Below are the code and all the weights of a small trained network. Each question names an input and a class and asks about switching units off, where a switched-off unit gives its printed mean instead of its output.

import numpy as np


def w(rows, s, z=0):
    codes = np.array(rows[::2]) - 128.0
    scale = np.full(codes.shape[1], s)
    scale[-1] = z or s
    return codes * scale


def norm(h):
    return h / np.sqrt((h * h).mean(-1, keepdims=True) + 1e-5)


def f(y):
    return np.maximum(y, 0)


def log_softmax(a):
    a = a - a.max(-1, keepdims=True)
    return a - np.log(np.exp(a).sum(-1, keepdims=True))


def net(x, mask):
    res = np.array(x, float).reshape(1, 2) / 4 @ E
    u = 0
    for l in range(3):
        y = f(norm(res) @ A[l][:, :-1].T + A[l][:, -1])
        res = res + np.where(mask[u : u + 7], y, B[l][:, -1]) @ B[l][:, :-1]
        u += 7
    return log_softmax(norm(res)[-1] @ U[:, :-1].T + U[:, -1])


A, B = {}, {}
E = w([
[105,60,217,152,150,228,98,146,172,187,129,181],'x0',
[44,108,126,56,176,159,110,124,56,1,121,195],'x1',
],0.0018)
A[0] = w([
[83,113,177,117,117,82,146,44,146,130,92,114,82],'L0N0',
[107,60,158,130,171,230,50,64,119,180,159,243,84],'L0N1',
[196,173,131,154,25,77,165,111,122,178,186,75,140],'L0N2',
[178,81,160,171,87,121,146,113,249,189,156,83,253],'L0N3',
[148,212,71,50,52,21,246,82,57,57,89,92,254],'L0N4',
[34,76,76,44,232,93,136,74,67,55,154,179,226],'L0N5',
[154,209,160,102,98,132,150,129,152,183,50,71,141],'L0N6',
],0.0011,0.00069)
B[0] = w([
[111,136,111,142,99,160,99,128,83,135,162,115,128],'L0N0',
[62,170,165,156,70,41,147,190,72,132,155,77,212],'L0N1',
[110,70,114,124,157,172,132,133,148,105,186,249,192],'L0N2',
[63,82,72,113,152,190,98,140,112,63,124,160,213],'L0N3',
[44,97,251,156,132,167,122,166,132,182,121,138,251],'L0N4',
[251,91,59,202,131,177,110,135,187,155,190,162,246],'L0N5',
[144,92,84,103,184,164,111,148,83,99,101,152,164],'L0N6',
],0.0019,0.0024)
A[1] = w([
[171,146,83,120,130,81,141,136,87,82,175,123,139],'L1N0',
[159,121,167,163,85,125,123,148,167,186,140,96,255],'L1N1',
[98,128,137,136,126,104,154,113,127,139,157,147,50],'L1N2',
[131,135,135,124,128,133,130,108,143,117,116,120,116],'L1N3',
[145,253,88,106,111,33,167,127,85,100,109,80,18],'L1N4',
[96,133,180,82,133,149,101,150,102,68,123,129,176],'L1N5',
[100,91,128,184,136,167,133,178,120,131,168,172,248],'L1N6',
],0.0028,0.00065)
B[1] = w([
[79,75,212,138,133,124,113,144,153,172,112,127,179],'L1N0',
[143,156,98,98,147,146,148,124,56,9,156,164,190],'L1N1',
[152,99,124,134,157,155,138,133,130,96,116,117,135],'L1N2',
[142,153,114,136,107,164,115,132,142,162,119,140,128],'L1N3',
[68,122,252,140,49,109,136,110,192,194,140,167,187],'L1N4',
[226,152,76,153,120,153,177,125,124,151,155,104,195],'L1N5',
[112,146,116,97,134,55,112,90,144,131,90,65,253],'L1N6',
],0.0026,0.0043)
A[2] = w([
[132,110,180,125,156,167,115,130,150,138,131,144,74],'L2N0',
[105,144,143,99,136,162,137,151,95,108,104,201,82],'L2N1',
[254,147,99,174,95,129,155,131,163,185,151,114,181],'L2N2',
[112,161,143,109,75,85,141,133,108,92,133,158,129],'L2N3',
[101,102,120,105,114,96,117,67,139,137,121,112,135],'L2N4',
[132,116,240,132,137,160,113,135,134,155,120,125,2],'L2N5',
[133,119,113,118,146,82,129,91,152,137,75,51,90],'L2N6',
],0.0033,0.00066)
B[2] = w([
[115,174,115,150,76,57,144,152,111,183,98,71,207],'L2N0',
[206,139,70,134,115,116,138,89,140,148,117,83,197],'L2N1',
[118,73,56,37,214,179,105,76,20,2,107,160,211],'L2N2',
[146,106,147,178,134,177,117,138,163,224,114,117,189],'L2N3',
[143,169,165,141,124,152,115,163,157,149,120,134,189],'L2N4',
[88,181,214,160,40,20,217,106,157,138,190,166,251],'L2N5',
[153,175,133,128,132,164,75,208,172,164,91,114,203],'L2N6',
],0.0025)
U = w([
[67,136,243,186,27,64,191,104,154,197,164,145,173],'0',
[171,76,15,81,200,181,134,76,61,33,142,148,146],'1',
[182,220,105,119,173,160,7,254,240,184,34,46,3],'2',
],0.006,0.0021)

Each question gives the input, the list of numbers given to net, and the class t.
The units are the neurons (one row each of A and B). Each row of codes is followed by its name. A weight is (code - 128) times the scale printed after its matrix; where a second scale follows, it is the last column's (A, B and U).
mask holds one flag per neuron, layer by layer. A switched-off neuron (its flag False) gives its mean, the last column of its row in B, instead of its output. The means were averaged over made-up inputs and are rounded, as every weight is.
A unit's drop is (log p(t) with every unit on - log p(t) with that unit switched off) / (log p(t) with every unit on - log p(t) with every unit switched off).
The circuit of an input: a set's keep is (log p(t) with only the set's units on - log p(t) with every unit switched off) / (log p(t) with every unit on - log p(t) with every unit switched off). Starting from the 12 units with the biggest drops (on a tie, the unit counted first), units are removed one at a time, each time the one whose removal leaves the highest keep (on an exact tie, the one counted first), for as long as the keep stays at least 0.8.
units of the circuit, in order: the units of the circuit, biggest drop first
top k neurons: the k neurons with the biggest drops, biggest first
top k neurons in layer l: the k neurons of layer l with the biggest drops, biggest first
drop when u is switched off: that unit's drop, to one decimal
input [-8,1], class 0: units of the circuit, in order => L1N4
input [-3,-2], class 2: top 2 neurons => L0N2, L0N4
input [3,2], class 2: top 3 neurons in layer 1 => L1N6, L1N4, L1N0
input [-3,1], class 2: top 2 neurons => L0N4, L0N5
input [-4,4], class 0: top 3 neurons => L0N3, L0N2, L2N2
input [-1,-3], class 2: top 3 neurons => L0N5, L0N3, L1N5
input [2,3], class 2: top 2 neurons => L1N6, L1N1
input [-1,0], class 2: top 2 neurons => L1N6, L1N4
input [-2,0], class 2: top 2 neurons => L0N4, L1N6
input [5,-7], class 1: top 2 neurons => L2N2, L0N4
input [-5,5], class 0: top 2 neurons => L0N3, L2N2
input [2,-4], class 1: top 2 neurons => L0N4, L1N0
input [-5,-6], class 1: top 2 neurons in layer 1 => L1N6, L1N1
input [-5,-7], class 1: units of the circuit, in order => L2N2
input [1,3], class 2: top 2 neurons => L1N6, L0N5
input [-4,-7], class 1: drop when L2N2 is switched off => 0.4
input [-8,6], class 0: drop when L2N3 is switched off => 0.0
input [-3,0], class 2: drop when L0N4 is switched off => 2.0
